Here is a tiny trained network, its code and every weight. The questions are about switching its units off for an input and a target symbol, where a switched-off unit gives its printed mean instead of its output.

import numpy as np


def w(rows, s, z=0):
    codes = np.array(rows[::2]) - 128.0
    scale = np.full(codes.shape[1], s)
    scale[-1] = z or s
    return codes * scale


def norm(h):
    return h / np.sqrt((h * h).mean(-1, keepdims=True) + 1e-5)


def f(y):
    return y / 2 * (1 + np.tanh(0.7978845608 * (y + 0.044715 * y**3)))


def softmax(a):
    e = np.exp(a - a.max(-1, keepdims=True))
    return e / e.sum(-1, keepdims=True)


def log_softmax(a):
    a = a - a.max(-1, keepdims=True)
    return a - np.log(np.exp(a).sum(-1, keepdims=True))


def net(x, mask):
    ids = ['ΘΦΩαβγδεζηλστψ'.index(c) for c in x.split()]
    T = len(ids)
    res = E[ids] + P[:T]
    u = 0
    for l in range(2):
        r = norm(res)
        for j in range(2):
            rows = slice(3 * j, 3 * j + 3)
            q, k, v = (r @ M[l][rows].T for M in (Q, K, V))
            z = softmax(np.where(np.tri(T) > 0, q @ k.T / 3**0.5, -1e9)) @ v
            o = O[l][rows]
            res = res + np.where(mask[u + j], z, o[:, -1]) @ o[:, :-1]
        u += 2
        y = f(norm(res) @ A[l][:, :-1].T + A[l][:, -1])
        res = res + np.where(mask[u : u + 4], y, B[l][:, -1]) @ B[l][:, :-1]
        u += 4
    return log_softmax(norm(res)[-1] @ U[:, :-1].T + U[:, -1])


Q, K, V, O, A, B = {}, {}, {}, {}, {}, {}
E = w([
[73,59,94,171,67,116,76,129,155,98],'Θ',
[120,69,85,194,81,157,102,128,82,150],'Φ',
[123,153,107,104,92,106,108,148,156,145],'Ω',
[119,117,132,133,120,102,130,156,124,137],'α',
[107,101,2,135,149,151,130,57,181,123],'β',
[139,158,91,118,123,146,69,128,152,159],'γ',
[104,194,134,119,121,111,180,163,144,37],'δ',
[155,159,135,107,117,130,113,163,127,135],'ε',
[164,86,147,110,108,125,96,156,114,120],'ζ',
[168,96,80,114,142,163,73,104,150,163],'η',
[136,49,82,145,183,170,127,110,189,82],'λ',
[100,176,121,170,146,164,91,160,137,83],'σ',
[134,104,117,147,56,143,113,99,77,105],'τ',
[173,118,136,89,112,160,48,97,122,113],'ψ',
],0.015)
P = w([
[132,109,157,129,146,47,130,130,115,143],'0',
[198,111,28,84,99,116,83,222,89,50],'1',
[120,125,65,66,143,119,189,202,87,106],'2',
[161,138,78,208,103,85,152,128,149,125],'3',
[128,149,89,105,111,124,108,158,113,63],'4',
[111,123,113,3,136,194,198,128,110,158],'5',
[147,156,103,197,100,115,162,122,166,136],'6',
[128,142,93,140,103,141,113,135,129,73],'7',
[100,130,109,27,126,212,204,132,127,148],'8',
[135,157,116,191,96,142,171,114,176,141],'9',
[110,142,99,155,101,160,138,128,136,82],'10',
[86,134,115,70,113,216,199,134,139,134],'11',
[134,148,148,190,95,158,189,105,181,147],'12',
[141,158,100,126,48,134,82,160,84,36],'13',
],0.014)
Q[0] = w([
[91,73,169,123,234,119,185,105,75,252],'0.h1',
[83,133,117,206,190,98,207,130,74,168],'0.h1',
[49,93,106,172,78,239,215,171,128,149],'0.h1',
[194,103,238,147,173,9,157,68,140,236],'0.h2',
[109,157,127,146,139,3,51,41,139,90],'0.h2',
[101,169,220,219,243,135,91,70,140,88],'0.h2',
],0.0055)
K[0] = w([
[141,121,86,78,155,63,68,163,69,70],'0.h1',
[126,88,55,41,124,143,139,255,72,140],'0.h1',
[11,123,71,111,101,182,121,112,70,42],'0.h1',
[182,113,81,46,153,27,40,173,100,116],'0.h2',
[230,114,137,135,78,85,94,143,205,169],'0.h2',
[160,162,164,75,136,99,110,170,141,199],'0.h2',
],0.0062)
V[0] = w([
[135,135,116,3,118,139,57,202,119,130],'0.h1',
[81,111,123,150,191,135,169,136,98,76],'0.h1',
[153,112,139,100,115,107,161,179,169,182],'0.h1',
[118,113,161,168,144,72,161,63,89,156],'0.h2',
[84,176,110,79,174,145,72,166,112,174],'0.h2',
[118,175,46,79,58,158,106,135,137,161],'0.h2',
],0.0051)
O[0] = w([
[106,123,135,174,141,73,71,140,136,72,130],'0.h1',
[109,62,140,17,112,170,101,80,127,153,127],'0.h1',
[153,83,86,154,128,85,149,107,118,116,99],'0.h1',
[206,136,194,41,57,139,64,151,140,167,6],'0.h2',
[63,120,183,138,142,60,141,176,2,149,65],'0.h2',
[104,80,73,179,87,132,173,195,141,98,251],'0.h2',
],0.0059,0.0028)
A[0] = w([
[78,132,164,64,176,89,110,32,155,199,71],'0.n1',
[67,143,28,60,158,167,148,255,95,95,254],'0.n2',
[134,32,50,140,74,137,145,80,132,88,108],'0.n3',
[158,137,45,156,187,188,153,140,180,96,188],'0.n4',
],0.0057,0.0028)
B[0] = w([
[104,185,69,186,43,63,169,127,82,122,122],'0.n1',
[153,64,91,93,82,160,27,93,101,121,254],'0.n2',
[162,254,160,103,175,163,109,236,159,108,207],'0.n3',
[131,77,181,159,109,70,157,127,34,126,220],'0.n4',
],0.0072,0.0098)
Q[1] = w([
[144,104,143,76,123,113,78,101,123,144],'1.h1',
[180,176,141,223,136,61,137,120,176,116],'1.h1',
[154,125,62,120,100,147,81,165,91,42],'1.h1',
[84,99,128,7,103,173,109,118,79,126],'1.h2',
[198,135,107,154,109,91,80,114,137,64],'1.h2',
[103,106,64,90,95,213,77,157,96,44],'1.h2',
],0.016)
K[1] = w([
[135,186,73,200,102,164,145,173,137,26],'1.h1',
[181,136,171,131,140,7,132,136,137,196],'1.h1',
[70,147,168,189,142,188,220,131,166,164],'1.h1',
[101,101,89,174,101,246,163,140,132,17],'1.h2',
[159,99,237,198,120,85,200,103,146,193],'1.h2',
[80,119,147,164,99,210,181,107,157,136],'1.h2',
],0.011)
V[1] = w([
[107,149,93,79,98,90,175,105,185,57],'1.h1',
[166,146,95,103,139,145,180,185,106,191],'1.h1',
[121,149,171,97,114,148,117,242,136,79],'1.h1',
[81,224,96,117,85,132,120,121,118,169],'1.h2',
[151,161,154,139,134,172,89,92,83,102],'1.h2',
[121,108,73,126,152,159,71,149,250,149],'1.h2',
],0.016)
O[1] = w([
[96,85,150,97,103,116,163,103,165,7,123],'1.h1',
[117,161,83,158,219,50,190,142,97,100,59],'1.h1',
[139,207,216,99,164,101,135,190,128,121,254],'1.h1',
[164,113,135,101,66,92,166,200,75,129,75],'1.h2',
[189,110,145,177,95,149,144,52,56,93,130],'1.h2',
[177,90,107,167,76,152,140,155,228,137,155],'1.h2',
],0.016,0.0061)
A[1] = w([
[184,241,149,147,141,107,136,147,131,244,50],'1.n1',
[125,158,186,195,142,45,132,84,65,136,124],'1.n2',
[63,128,139,132,157,155,123,93,251,176,248],'1.n3',
[151,127,104,100,133,104,132,217,48,81,6],'1.n4',
],0.012,0.0019)
B[1] = w([
[92,54,172,105,167,207,194,147,140,71,238],'1.n1',
[166,205,65,207,117,101,128,97,251,40,202],'1.n2',
[197,159,103,49,136,106,213,85,95,166,254],'1.n3',
[100,95,139,146,73,125,203,60,117,192,244],'1.n4',
],0.014,0.007)
U = w([
[178,162,193,137,95,126,110,185,219,118,148],'Θ',
[107,50,171,100,157,202,206,162,94,131,27],'Φ',
[71,47,122,142,93,40,148,167,138,123,212],'Ω',
[97,189,119,19,148,87,158,200,73,173,131],'α',
[128,38,61,123,96,173,130,57,170,40,49],'β',
[147,105,62,181,90,99,140,137,109,251,177],'γ',
[52,91,201,60,131,120,123,72,135,26,64],'δ',
[40,170,95,152,140,74,129,94,90,142,253],'ε',
[78,203,190,152,211,133,83,155,165,67,186],'ζ',
[191,135,73,214,199,137,109,215,113,131,234],'η',
[184,182,148,68,194,163,151,45,139,135,42],'λ',
[134,97,173,133,87,170,51,86,87,165,202],'σ',
[179,164,196,145,71,87,215,87,75,121,38],'τ',
[197,164,109,226,125,117,82,93,140,28,103],'ψ',
],0.011,0.0046)

Each question gives the input, a string of symbols that net reads in full, and the target symbol t.
The units are the heads (3 rows each of Q, K, V and O) and the neurons (one row each of A and B). Each row of codes is followed by its name. A weight is (code - 128) times the scale printed after its matrix; where a second scale follows, it is the last column's (O, A, B and U).
mask holds one flag per unit, layer by layer, with each layer's heads first. A switched-off unit (its flag False) gives its mean, the last column of its rows in O or B, instead of its output. The means were averaged over made-up inputs and are rounded, as every weight is.
A unit's drop is (log p(t) with every unit on - log p(t) with that unit switched off) / (log p(t) with every unit on - log p(t) with every unit switched off).
The circuit of an input: a set's keep is (log p(t) with only the set's units on - log p(t) with every unit switched off) / (log p(t) with every unit on - log p(t) with every unit switched off). Starting from all 12 units, units are removed one at a time, each time the one whose removal leaves the highest keep (on an exact tie, the one counted first), for as long as the keep stays at least 0.8.
circuit, biggest first: the units of the circuit, biggest drop first
top k neurons: the k neurons with the biggest drops, biggest first
k most important neurons of layer l: the k neurons of layer l with the biggest drops, biggest first
heads that matter: for each layer, one digit per head in row order, 1 if its drop is at least 0.15 and else 0, layers parted by /
input τ λ τ Θ ε τ σ ζ λ Ω, target ψ: heads that matter => 01 / 01
input η η Θ τ γ Θ Θ σ η γ σ Ω δ, target γ: circuit, biggest first => (1.h1)
input σ λ γ δ α γ ε ζ σ σ σ λ, target λ: circuit, biggest first => (1.h2 1.n3 0.n4)
input ζ η δ Φ Θ, target Φ: circuit, biggest first => (0.n3 1.h1 0.n2 1.n1)
input σ ε Θ ζ λ ε ε ζ δ δ, target τ: circuit, biggest first => (1.h2 0.n4)
input σ σ ψ λ σ τ β Ω η λ, target τ: heads that matter => 11 / 01
input ψ σ ε Ω β Ω δ λ τ Φ η τ ψ ψ, target ψ: 2 most important neurons of layer 1 => (1.n2 1.n3)
input ε γ λ ζ Θ Θ ε ζ ε σ α ψ, target σ: 3 most important neurons of layer 0 => (0.n3 0.n2 0.n4)
input Φ Θ τ ζ ψ δ γ δ ζ β δ η, target δ: heads that matter => 00 / 10
input γ ζ Φ α γ δ Ω, target Φ: top 3 neurons => (1.n1 0.n4 0.n2)
input ε α λ γ Θ λ γ β β σ Θ λ σ τ, target σ: circuit, biggest first => (0.n3 1.h1)
input σ λ Φ ε ψ, target ε: heads that matter => 00 / 11
input β τ γ γ Ω ψ, target τ: circuit, biggest first => (1.h2 1.h1 1.n4 0.h2)
input β σ β α Θ σ η λ Ω Θ, target Ω: top neuron => (0.n2)
input Φ Φ σ σ σ Θ β δ β Θ, target η: heads that matter => 00 / 10
input λ ζ σ β η Θ β Θ τ Φ η, target Φ: circuit, biggest first => (1.n1 1.h1 0.n3)
input Θ ζ ζ σ, target Θ: top 2 neurons => (0.n4 0.n2)
input σ β λ ζ Φ σ ε β α β, target τ: top 2 neurons => (0.n2 0.n1)
input ε Ω δ ε, target ζ: 3 most important neurons of layer 1 => (1.n2 1.n1 1.n3)
input σ ζ λ ζ τ δ α ζ, target α: circuit, biggest first => (1.h2 0.n2)
input α Θ λ σ λ, target σ: 3 most important neurons of layer 0 => (0.n2 0.n3 0.n4)
input σ δ α ε λ Θ Ω Θ ε η λ δ, target δ: heads that matter => 00 / 10
input ζ λ Φ γ Φ Φ Θ β ε δ σ, target δ: circuit, biggest first => (1.h1 0.n3)
input σ Φ λ λ, target τ: top 2 neurons => (0.n1 0.n4)
input Ω ζ γ δ α ε Θ γ Ω, target Θ: heads that matter => 00 / 11
input λ λ Θ, target Θ: heads that matter => 01 / 11
